Below is a small trained network, with its code and all its weights. Each question gives an input and a class and asks what happens when units are switched off, that is, made to give their printed mean instead of their output.

import numpy as np


def w(rows, s, z=0):
    codes = np.array(rows[::2]) - 128.0
    scale = np.full(codes.shape[1], s)
    scale[-1] = z or s
    return codes * scale


def f(y):
    return y / 2 * (1 + np.tanh(0.7978845608 * (y + 0.044715 * y**3)))


def log_softmax(a):
    a = a - a.max(-1, keepdims=True)
    return a - np.log(np.exp(a).sum(-1, keepdims=True))


def net(x, mask):
    res = np.array(x, float).reshape(1, 6) / 4 @ E
    y = f(res @ A[0][:, :-1].T + A[0][:, -1])
    res = res + np.where(mask, y, B[0][:, -1]) @ B[0][:, :-1]
    return log_softmax(res[-1] @ U[:, :-1].T + U[:, -1])


A, B = {}, {}
E = w([
[144,186,165,202,159,139,72,46,105],'x0',
[90,168,161,54,105,93,18,80,171],'x1',
[99,12,113,157,78,156,111,50,105],'x2',
[70,132,88,118,220,252,114,137,127],'x3',
[193,71,100,54,177,96,85,96,62],'x4',
[142,104,5,161,154,105,85,134,202],'x5',
],0.011)
A[0] = w([
[50,181,89,96,211,216,81,67,102,59],'N1',
[40,114,140,30,82,107,58,149,176,185],'N2',
[159,78,97,216,152,104,213,201,59,64],'N3',
[108,185,81,120,156,142,115,161,99,62],'N4',
[175,145,128,155,72,71,158,82,134,85],'N5',
[114,153,166,114,125,125,151,124,44,54],'N6',
[165,218,123,138,174,116,166,196,141,110],'N7',
[149,158,178,99,101,178,111,169,73,64],'N8',
[130,128,50,182,141,81,72,110,171,115],'N9',
[92,101,75,140,170,77,116,152,161,116],'N10',
[105,70,113,43,118,134,152,206,136,74],'N11',
[183,156,101,140,55,74,135,132,107,4],'N12',
[209,114,102,71,155,68,125,71,32,149],'N13',
[189,157,23,165,120,121,113,135,152,29],'N14',
[50,52,154,182,110,130,137,85,189,177],'N15',
[115,184,163,196,97,155,107,122,165,209],'N16',
[133,78,131,139,81,184,132,86,63,195],'N17',
[149,201,161,112,177,85,120,177,129,86],'N18',
[235,112,89,92,150,147,112,108,91,59],'N19',
[74,151,167,222,70,105,214,159,254,174],'N20',
[184,143,192,163,91,7,68,93,162,140],'N21',
[163,178,160,214,193,117,54,48,91,87],'N22',
],0.0093,0.0028)
B[0] = w([
[106,67,180,215,175,194,131,202,98,217],'N1',
[172,198,74,197,161,63,136,172,26,209],'N2',
[81,185,68,153,199,44,44,203,28,216],'N3',
[122,64,165,133,111,149,104,121,147,157],'N4',
[94,107,156,166,149,178,139,175,160,186],'N5',
[60,136,227,89,68,173,179,73,56,160],'N6',
[150,54,130,124,39,71,48,81,143,204],'N7',
[76,121,182,112,98,116,142,119,90,158],'N8',
[63,130,213,47,100,108,175,115,66,198],'N9',
[80,112,165,84,127,127,173,94,57,170],'N10',
[215,77,105,171,50,158,189,180,153,184],'N11',
[52,33,141,176,150,218,118,213,230,174],'N12',
[181,164,111,72,186,211,122,100,138,204],'N13',
[43,132,254,68,55,111,200,104,97,181],'N14',
[164,76,105,39,85,107,68,123,126,191],'N15',
[208,150,121,71,150,157,126,133,86,197],'N16',
[110,56,112,90,121,64,105,85,113,184],'N17',
[166,47,139,160,41,100,61,24,136,187],'N18',
[173,145,134,72,182,200,108,88,160,171],'N19',
[212,159,140,64,182,200,113,101,152,247],'N20',
[104,108,188,188,157,163,110,212,117,234],'N21',
[232,157,28,193,59,60,223,140,131,208],'N22',
],0.0074,0.015)
U = w([
[78,83,158,177,160,187,132,166,157,88],'0',
[113,192,112,120,156,75,87,153,66,247],'1',
[71,154,191,60,93,121,221,87,90,76],'2',
[129,71,112,103,83,110,46,61,139,79],'3',
[169,177,120,47,166,190,129,109,146,59],'4',
[172,134,86,147,90,115,250,135,128,159],'5',
[111,162,87,117,141,106,137,99,146,191],'6',
[48,187,81,157,158,101,148,84,208,2],'7',
],0.014,0.0062)

Each question gives the input, the list of numbers given to net, and the class t.
The units are the neurons (one row each of A and B). Each row of codes is followed by its name. A weight is (code - 128) times the scale printed after its matrix; where a second scale follows, it is the last column's (A, B and U).
mask holds one flag per neuron, in row order. A switched-off neuron (its flag False) gives its mean, the last column of its row in B, instead of its output. The means were averaged over made-up inputs and are rounded, as every weight is.
A unit's drop is (log p(t) with every unit on - log p(t) with that unit switched off) / (log p(t) with every unit on - log p(t) with every unit switched off).
The circuit of an input: a set's keep is (log p(t) with only the set's units on - log p(t) with every unit switched off) / (log p(t) with every unit on - log p(t) with every unit switched off). Starting from the 12 units with the biggest drops (on a tie, the unit counted first), units are removed one at a time, each time the one whose removal leaves the highest keep (on an exact tie, the one counted first), for as long as the keep stays at least 0.8.
circuit, biggest first: the units of the circuit, biggest drop first
most important unit: the unit with the biggest drop
k most important neurons: the k neurons with the biggest drops, biggest first
drop of u: that unit's drop, to one decimal
input [2,-7,-2,3,-8,-3], class 4: most important unit : N20
input [7,-8,-2,-8,6,4], class 0: 2 most important neurons : N12, N5
input [-1,-2,8,-2,-8,4], class 3: 2 most important neurons : N15, N13
input [-3,1,-4,7,6,2], class 0: 2 most important neurons : N1, N20
input [-5,0,1,6,6,4], class 0: 4 most important neurons : N1, N20, N22, N16
input [7,7,-8,-6,-8,2], class 3: 4 most important neurons : N18, N7, N3, N13
input [-4,-8,-1,7,-2,-6], class 1: 3 most important neurons : N3, N12, N21
input [4,-4,1,-3,6,2], class 4: 2 most important neurons : N13, N19
input [8,-5,4,-1,-7,6], class 5: 3 most important neurons : N22, N13, N19
input [1,8,7,-7,-3,8], class 1: 2 most important neurons : N2, N21
input [-3,-5,-7,-1,-6,-6], class 3: circuit, biggest first : N7, N18
input [-7,-8,-2,-4,6,8], class 1: 2 most important neurons : N3, N22
input [4,-6,6,3,-3,-8], class 2: 2 most important neurons : N6, N2
input [0,8,4,7,1,-7], class 1: 4 most important neurons : N2, N12, N21, N5
input [-8,7,0,-1,-7,3], class 5: most important unit : N2
input [1,7,2,-7,-2,-4], class 0: 2 most important neurons : N21, N12
input [0,6,-8,2,7,-2], class 3: 2 most important neurons : N18, N3
input [-2,-7,5,-7,-1,0], class 0: 3 most important neurons : N12, N5, N2
input [-8,7,7,-2,2,2], class 5: circuit, biggest first : N2, N11
input [7,-4,-2,3,3,6], class 5: circuit, biggest first : N22
input [8,-4,4,2,2,1], class 5: drop of N22 : 1.0
input [0,7,4,3,-3,-2], class 1: drop of N2 : 0.5
input [6,6,8,-4,-8,-7], class 3: drop of N9 : 1.3
input [-6,-1,-2,-8,-4,-8], class 0: drop of N12 : 0.5
